In the rows, 128 means zero.
Each row has a class, written after it.
[160 119 142 129 122 168 127 117  82 133 108 127 168 172 169 114 101 108
  95 107 124  89 128 138 155 130  99 117 120  96  96 145 121 127 193 122
 123 124  90 154 135 135 145 118 138  95 123] | K601
[ 98  16 127 208 169  54  81 164 208  83  21 183 131 158  22  73 149  31
 158 224 106  85 121 138 147 122 148 149 111 176 144  97 148 139 162  37
  80 117 190  24 116 113  89 218 179 138 147] | K601
[157 113 118 109 111 150 105 125  90 144 130 136 144 189 132 105 108 144
 106 124 132 100 133 141 162 140 114  87 131 110 146 127 131 121 145 131
 155 133 118 106 145 140 132 141 148 121 100] | K693
[132 125 134 150 137 102 128 132 148 102 140 126  98 103 133 162 147 161
 146 152 131 166 132 104 116 137 131 153 105 137 125 114 128 123  78 132
 152 109 113  81 130 124  86 123 108 127 139] | K532
[108 135 125 109 126 146 101 154 135 131  92  80  68 103 165 134 130 132
 125 145 110 145 121 125 127 119 143 125  90 162 200 136 156 125  83 145
 155 117 155  69 117 123 129 116 109 151 134] | K868
[126 117 114 141 144 126  95 110  75 120  96 136 160 169 133 103  96 138
 127  98 127  85 142 148 186 144 112 102 120 120 130 131 133 120 143 124
 132 137 136 134 153 147 128 127 125 119 108] | K422
[144 123 140  90 122 136 140  95  94 139 137 112 144 106 123 130 128 123
  97 107 151 136 152 144 121 131 119 156 125 125 144 147 133 136 117 119
 130 109 120 153 134 118 156  82 117 136 171] | K693
[151 110 119 136 108 166 104 132  89 114 116 127 130 181 156 111  96 114
 111 120 117  98 133 132 166 143 112  97 117  99 133 138 126 112 141 126
 146 125 123  90 156 126 140 154 137 145 106] | K693
[151 113 121 122 121 160 109 106  94 117 106 150 145 199 123 102 118  95
 111 109 128 104 133 157 150 137 123 116 148 110 139 133 146 127 161 118
 149 116 129 121 149 128 144 128 141 136 103] | K693
[150 104 117 107 119 146 106 132  78 127 103 144 122 156 107  96  76 104
 132  94 131 132 107 160 175 143 163  62 127 138 152 127 150 113 160 158
 112 125 150 102 136 130 165 133 160 157 116] | K556
[130 124 137 117 149 145 119  86 100 166 113 117 114 149 126 116  92 111
 124 113 204 126 139 173 164 143 113  83 100 141 133 117 126 120 138 101
 136 135 151 130 118 126 139 142 117 114 158] | K601
[108  84 140 115 108 140 110 186 142  50  77 171  96 196   4  89 131 118
  87 114 100 157  96 155 162 151 107  57  79 127  83 114  76 198 205 129
  57  78 123  74 139  78 161 187 173 196 153] | K547
[143 114 106 127 126 158  96 146 100  94 124 146 134 187 166 134  84 143
 124 118 126 119 110 131 160 148 118  80 125 106 138 130 116 104 140 156
 148 127 118  72 160 125  98 174 129 109 101] | K547
[104 104 133 142 120 110 122 149 128 126 111 128  90 129 144 105 104 109
 111 142 138  97 136 121 157 138 107  83 100 124 139 130  99 118 128 122
 125 124 147 101 154 106 138 151 131 149 130] | K547
[126 117 147 174 167 131  63 150 103  99 128 109 150  71  57 166 146 127
 161 155 131 202 135 139 119 121 155 128  88 162 198 145 184 150  77 153
 140 101 127  68 129 126 106 150 135 146 158] | K422
[148 123 139 119 116 170 105 129  59 126 120 135 131 187 138 104  99 122
  91  87 143 109 139 135 168 131 114  98 125  91 132 147 128 124 158 117
 149 126 118 112 159 139 155 132 145 150 106] | K532
[114 120 129 162 133 103 139 125 142 109 117 119  90  93 118 149 160 156
 150 159 127 159 122 105 124 143 129 143  91 140  95 119 128 129  94 128
 141 108 124  81 127 108  93 126 123 137 150] | K556
[128 118 143 146 138 118  78 126 157 131 110  71 122  78  85 137 140 158
 135 162 118 145 106 129 141 110 134 131  70 153 193 113 130 152  83 140
 117 159 145 132 124 139  92 134 130 139 165] | K532
[124 106 126 126 131 193 117 108  88 127 113 106  82 150 116 132 106  85
 134 132 177 158 137 158 160 144 110  80  93 141 118 119 152 107 153 100
 150 156 163  82 129 114 136 166 125 129 134] | K422
[142 121 128 174 119 106 143 158 154 122 165  98 120  44 152 153 126 240
 123 183 112 120 129 102 121 142  99 142  42 136 109  91  77  89  27 136
 103 128 115 134 131 146  96 106 128 119 179] | K532
[131 130 116 124 108 174 110 111  89 127 151  99 130 162 169 131  93 152
 111 115 121  94 115 129 155 142 107  73  92  80 121 129 105 121 138 149
 143 146 120 143 149 144 126 145 144 138  91] | K693
[142 132 115 170 141 112 107 172 174 136 118  49 126  68 165 165 119 238
 138 197 106 147 157 118 114 133  98 104  64 124 169 120  91 101  38 151
 184  94 130  66 105  98 103 119 101 125 143] | K556
[149 102 132  78 104 165 121 133 141 100 161 101 100 129 178 134 123 128
 105 124 131 140 127 102 141 133 110 107 108 102 142 141 106 102 105 113
 148 122 101 106 151 105 116 132 115 139 143] | K532
[160  97 123 135 105 187 120 110 168 160  70  30 131  71 151 146 101 117
 173 187 108 188 112 175 178 150  91  67  48 131 150 142 128 122 107 193
 127  92 167 175  51 139 159 195 150 145 118] | K422
[141 125 127 162 135  95 119 153 110 117 146 149 140  87 115 151 136 162
 127 141 138 156 146 104 121 148 123 146  93 135 121 124 113 124  71 124
 136 112 124  99 152 139 120 131 122 141 148] | K601
[150 135 128 131 122 102 138 148 143 109 136 127 105 109 141 156 131 160
 126 163 132 161 129 108 110 139 123 131 112 129 135 126 119 124  85 147
 152 113 109  76 130 109 111 120 117 118 130] | K868
[141 124 124 111 130 160 115  86 110 149 126 116 114 179 135 128 106  90
 128 133 185 131 126 162 151 143 114  93 113 137 135 111 135 121 146  98
 148 140 148 101 121 114 124 156 110 116 131] | K693
[141 132 120  31 107 159 142 104 131 140 148 132 152 132 193 120 107 151
 107  85 134 167 140 151 153 151 112  88 164 116 144 144 113 121 101 161
 128  98 121 145 113 122 150 122 121 141 137] | K689
[138 106 109 143 146 110 116 114 126 118 144 132 113 108  93 147 168 155
 154 154 139 154 125 116 125 141 121 146  89 160 120 104 123 120  94 104
 156 134 146  92 152 139  80 121 122 114 148] | K601
[151 124 125 104 127 115 120 131  77 135 118 143 176 161 127 118  94 132
 127 111 136 138 135 154 151 129 123  99 136 123 142 134 151 122 146 146
 127 104 108 132 106 148 144 132 146 116  97] | K422
[120 119 127 163 136  88 129 145 133  98 139 128  83  78 112 151 131 178
 139 168 132 163 135 113 114 149 122 127  83 148 127 113 125 128  90 135
 133 127 133  68 120 123 102 121 118 127 140] | K689
[149 142 121  77 105 151 122 101 108 144 144 103 130 134 163 126 109 133
 104 114 147 133 132 136 147 134 110 101 127 117 155 144 115 122 109 141
 142 126 116 145 138 111 152 110 112 131 133] | K693
[143 138 114 115 135 134 118  96  93 137 122 122 152 145 144  98 107 123
 115  90 137  93 127 149 160 131 114 100 119 106 154 136 125 134 151 120
 125 123 118 175 124 145 145 125 127 128 101] | K689
[100 186 103 198 155  62 154 119  84 136 130 151 133  72 105  99  82 162
 151  82 118  72 156 141 112 137 124 102 150 107 134 101 135 104 116 180
  90 129  62 205  82 191 146 147 186 128  53] | K422
[132  99 121 102 111 165  88 179 167  89 107 136 128 124 138 156 123 178
 118 143  72 237  80 150 141 143 139  72 152 156 163 124 154 132 101 196
 144 108 169  37 102 110 135 126 148 149 122] | K689
[142 138 121  66 118 150 128 109 107 150 150 100 125 104 161 134 128 134
 115 122 154 144 137 128 128 120 129 116 112 124 174 158 136 110  99 134
 148 119 121 145 133 131 144 105 108 128 136] | K868
[145 122 108  71 118 166 121  92 109 165 115 117 119 182 152 111  91 108
 104 106 173 111 132 164 160 148 114  83 132 138 135 116 124 119 136 105
 148 151 167 105 142 120 132 146 122 117 138] | K601
[153 140 125  64 113 168 140  87 128 142 156  85 122 124 176 135 121 127
 114 128 140 126 126 122 130 121 108 123 123 110 128 148 110 126 119 135
 147 128 109 159 129 111 132  98 120 111 127] | K422
[149 143 132 112 139 151 100  96  82 119 124 127 127 163 143  89  93 126
 114  99 136  74 128 140 148 131 121 103 135  99 159 131 137 145 139 122
 150 132 109 132 158 131 126 130 137 128 100] | K868
[126 116 120 126 133 160 127 101 105 149 117 120  98 158 124 117 102  99
 125 130 180 139 142 173 151 151 111  81 115 146 138 121 139 113 150 104
 148 138 160  96 116 113 136 149 124 118 137] | K689
[127 132 137 160 102 106 126 155 157 127 101 126  99 157 175 116 107  91
 110 161 129  75 148 119 167 136 103  82  92 121 131 148  86 119 142 122
 133 125 136 107 162  91 138 155 107 127 123] | K601
[140 118 144 129 139 156 111 111 103  83 154 166 138 152  77 123 147  95
 129 121 126 111 150 118 116 117 148 151 172 105 120 140 140 143 135  94
 145 143 113  99 182 111 123 136 165 142 116] | K868
[173 111 105  52  66 197 177 118 178 165 166  82 124 164 134 116 129 171
 136 102 123 112  94 183 200 162  61   8  77 110  49  91  63 139 192 103
  84 144 113 243 104 147 134 205 117 118 172] | K532
[136 129 117 112 132 141 119  94  78 125 103 144 145 192 145  86  98  90
 125  86 119  85 138 136 134 140 139 131 189 123 126 112 136 121 172 111
 144 128 112 119 141 124 121 127 150 125  94] | K556
[107 118 146 162 128  83 121 145 133 136 103 135 112 124 131 112 114 107
 121 155 140  87 143 118 162 128 103 111 101 140 144 135 105 131 131 112
 119 125 147 104 143 108 129 161 120 122 138] | K868
[129 118 131 115 143 156 104 105 105 139 125 127 111 161 138 125 100 100
 130 120 180 123 122 164 149 136 119  91 105 145 145 116 139 110 143  95
 136 126 146 113 125 119 128 140 105 120 144] | K547
[102 136 146 135  99 163 117 122 111 140  92  37  43 105 164 112  96 170
  97 156 150 107 132 145 201 139  72  22  45  85 153 131  61 139  80 155
 137 165 179 163 133 102 180 141 164 174 118] | K689
[127 117 118 141 137 134 114 135 107 101 101 125  71 144 103 120  89  67
 119 118 173 108 144 157 131 163 116 102  77 147 144 102 128 134 143  81
 124 119 170  93 143  91 150 176  88 152 151] | K556
[126 145 123 110 145 101 134 109 122 153 179 134 194 111  90 157 130 105
 119 122 146  95 145 142 107 101 131 162  93 136 126 140 108 147 134  97
  87 130 151 203 148 119 156  96  96 131 159] | K556
[ 97 130 154 163 122  89 124 167 142 129 128  98  49 119 156 118  82 122
 103 159 154  84 151  96 166 137 118  80  57 121 159 114  82 124  96 137
 122 138 139  84 147  86 132 164 107 155 122] | K532
[124 135 117  50 106 157 131  84 108 159 160  82 121 115 175 108 119 151
 107 119 132 123 138 117 144 123 102 103 135 128 149 142 100 128 121 121
 144 152 121 156 143 116 123 102 125 118 140] | K689
[134 120 143 138 129 136  84 155 155 108 114  91  97  83 134 141 113 149
 140 152 106 157 104 128 146 134 136  98  77 156 177 120 118 140  84 162
 124 128 138 112 130 124 119 143 125 142 162] | K601
[119 117 141 147 109 104 134 134 141 126 106 103  70 106 170  95 100 114
 118 155 132  80 146 112 168 142  94  84  88 125 141 134  91 126 132 113
 132 136 135  95 139 102 125 148 138 131 124] | K689
[151 138 125  68 103 160 143 109 116 137 143  94 112 125 187 123 108 138
 112 102 138 141 142 134 148 137 102 109 133 113 144 143  99 106 109 143
 138 108 114 142 124 115 147 117 114 141 141] | K532
[133 123 117 146 140 104 144 120 121 123 123 130 127 103 139 167 145 165
 134 135 132 176 126 126 133 142 113 148 105 124 120 127 126 111  92 154
 138 105 134 107 113 134 114 104 115 133 142] | K532
[142 118 125  63 115 146 135 127 107 138 155 112 123 113 155 125 120 139
 102 113 140 130 140 126 121 133 117 129 127 116 152 150 123 114 107 128
 141 111 112 129 135 122 138 102 129 138 143] | K547
[139 127 120 114 148 150  94  96 115 164 130 114 151 119 127 140 118 130
 141 129 192 158 114 157 155 141 121  80  98 154 144 123 138 115 115 111
 143 129 148 132 120 130 126 141 105  99 143] | K556
[149  94 161 118 139 175  93 128  92 105 145 143 126 151 115 136  88  91
 110 131 169 143 122 149 137 152 144 106 104 128 155 126 167 136 136  86
 144 137 134  80 157 105 116 156 121 135 175] | K868
[125 122 116 169 128 110 129 140 136  98 130 133 117  83 126 152 143 163
 142 164 118 155 133 116 125 150 114 124  86 140 112 120 132 111  74 142
 128 101 130  93 129 132 111 138 122 134 128] | K422
[161 154 137 148 113 146  72 105 102 113 119  38  46  42 211 122  98 157
 169 116 149 134  92  89 163 141  93  47  46  98 167 148  81 121  76 145
 191 112 111 100 148 130 103 142 142 153 112] | K556
[135 104 123 178 125 111 132 152 139  85 104 154  93  70 106 140 165 150
 151 154 103 162 109 114 118 155 132 126 104 149 112 117 146 120 112 135
 134  95 136  73 134 123 111 119 137 132 144] | K868
[144 127 135  93 117 149 110 125  92 144 133 122 112 194 132 102 107 134
 102 101 139 113 133 149 152 123 120  74 147 114 156 134 133 124 157 131
 154 124 103  99 129 147 137 126 162 134  98] | K532
[112 112 123 122 148 132 101  93 107 164 103 116 135 115 110 136  92 131
 103 119 181 137  99 167 162 143 135  96  90 147 189 111 144 119 112 142
 103 140 174 144 103 141 127 157 122 131 161] | K547
[141 131 120 164 132 106 139 136 124 130 121 140 137  92 133 165 142 167
 142 148 142 160 137 133 120 142 106 145 108 129 104 140 117 107  85 142
 132  95 127 113 117 135 129 114 120 123 152] | K547
[111 109 133 137 111 173  90 150 165 111  93 116 135 105 145 170 143 159
 152 153  90 218 102 146 158 127 136  81 109 157 149 136 147 110  92 187
 132  89 163 102  99 129 129 151 132 150 145] | K422
[136 116 130 150 133 110  66 144 138 122 106 100 157 105 104 167  89 146
 136 155 101 152  98 158 147 131 135  95 103 160 202 113 140 139 104 187
  91 141 151 150 101 137 132 148 125 118 145] | K532
[141 145 113  80 130 183 110 106 137 113 136 108 116 135 170 139 126 155
 105 125 144 135 138 110 137 140  94 130 119 103 133 137  78 112  82 134
 156 130 112  90 144  88 115 125 122 131 121] | K547
[129 127 127 144 131 105 128 131 138 110 115 133  94  93 153 143 141 162
 157 154 139 156 134 115 132 149 112 127  97 138 115 123 121 112  81 142
 148 107 120  85 132 123  96 122 112 125 137] | K547
[144 143 135 147 113 150  82 150 177 101 113  66 109  83 140 146 121 154
 133 184 105 149 106 113 134 129 126 105  63 136 164 123 104 144  67 152
 138 150 138  99 148  92 102 149 118 147 142] | K556
[106 138 157 115 156 134  99 118  18 120 117 150 115 235 160 108  78  96
 137  69 161 134 199 146 177 130 115  99 153 123 129 129  92 120 153 136
 166 106 136 103 163 131 174 108 110 163  99] | K422
[138 134 133 134 125 172  56 163 151  69 121 122 133 104 156 147 116 167
 166 146  95 188  93 121 159 138 144  64  97 139 165 108 111 136  75 179
 137 118 151  90 155 108  94 167 115 151 133] | K422
[125 149 131 113 133  76 128 135 141 206 187 122 133 171 119 142 161 130
 130 202 191 122 162  81 143  72 150 165 116 134 172 184 131  96  88  63
 209 164 122  85 151  80 110  88  87 107 113] | K868
[123 119 127 132 149 140 107  89  96 148 119 116 103 136 103 127 111 122
 125 111 186 143 126 155 143 142 123 106 103 162 134 100 146 117 131 100
 141 146 154 106 122 134 117 138 109 111 150] | K601
[156 124 139  65 107 157 136 128 113 124 162 113 130 107 159 132 116 143
 112 110 126 138 135 128 129 135 117 114 124 119 142 138 111 122 103 138
 128 115 112 138 138 124 145 111 134 137 150] | K868
[116 125 124 116 153 129 115  99  82 134 132 127  88 139 125 130  91  91
 133 109 199 135 151 177 146 153 122  99 107 140 182 131 154 115 120 109
 146 131 176 115 118 111 143 137  97 138 143] | K689
[137 130 146 198 136  86 100 150  90  82 164 136 124  52  93 164 117 188
 153 140 129 154 117 117 126 155 118 127  72 134 129 117 117 137  83 156
 109 123 126 148 153 147 110 127 116 133 158] | K532
[108 120 132 153 112 102 121 167 118 134 127 151 124 155 160 126  83 112
 115 144 134 104 144 129 158 140 116  79 117 132 151 133 103  97 122 146
 127 112 147  83 149 104 132 167 134 141 118] | K547
[144 112 137 129 150 162 101 103 109 136 117 128 120 149 118 125 116  96
 131 118 191 144 139 156 148 139 114 102 107 143 128 124 140 121 136  79
 158 127 138  92 139 122 123 153 116 111 153] | K601
[144 124 122 102 128 156 102 118  76 117 135 127 143 183 148 118  97 138
 114  99 133 123 130 136 157 128 117  84 143 106 136 135 137 122 135 139
 153 123 101 111 149 134 130 133 138 119  98] | K422
[117 129 121 161 149 121 141 101  93 163 105 123 107 145  70 133  97  99
 122 132 202 130 140 199 155 142 127  89  74 145 154 132 145 111 157 119
 122 136 192 148 107 131 175 138 106 133 140] | K868
[128 120 125 126 140 158 110 107 104 143 126 109 111 151 131 128  99 109
 123 127 181 135 131 160 158 143 107  89  93 143 145 115 134 110 136 101
 138 128 151 111 121 115 132 153 102 119 141] | K532
[150 122 126  73 125 158 124 107 105 150 161  99 138  91 128 112 123 137
  89 112 161 125 138 131 121 123 131 145 109 121 167 153 136 122  88 108
 139 120 123 170 153 133 154  80 120 135 153] | K532
[134  94 115  80 119 159  99 149 101 138 127 144 133 199 139 120 113 127
 111  93 126 167 133 144 170 135 136  79 160 131 158 148 152 101 129 150
 160  93 126  78 128 151 160 142 141 148  91] | K532
[171  97 117 116 105 188 112 112 105 123 115 127 139 171  57  92 116  99
  89 132 130 103 135 161 132 131 119 103 104 113 120 132 138 150 174  88
 120 141 143 149 165 156 173 165 146 153 119] | K868
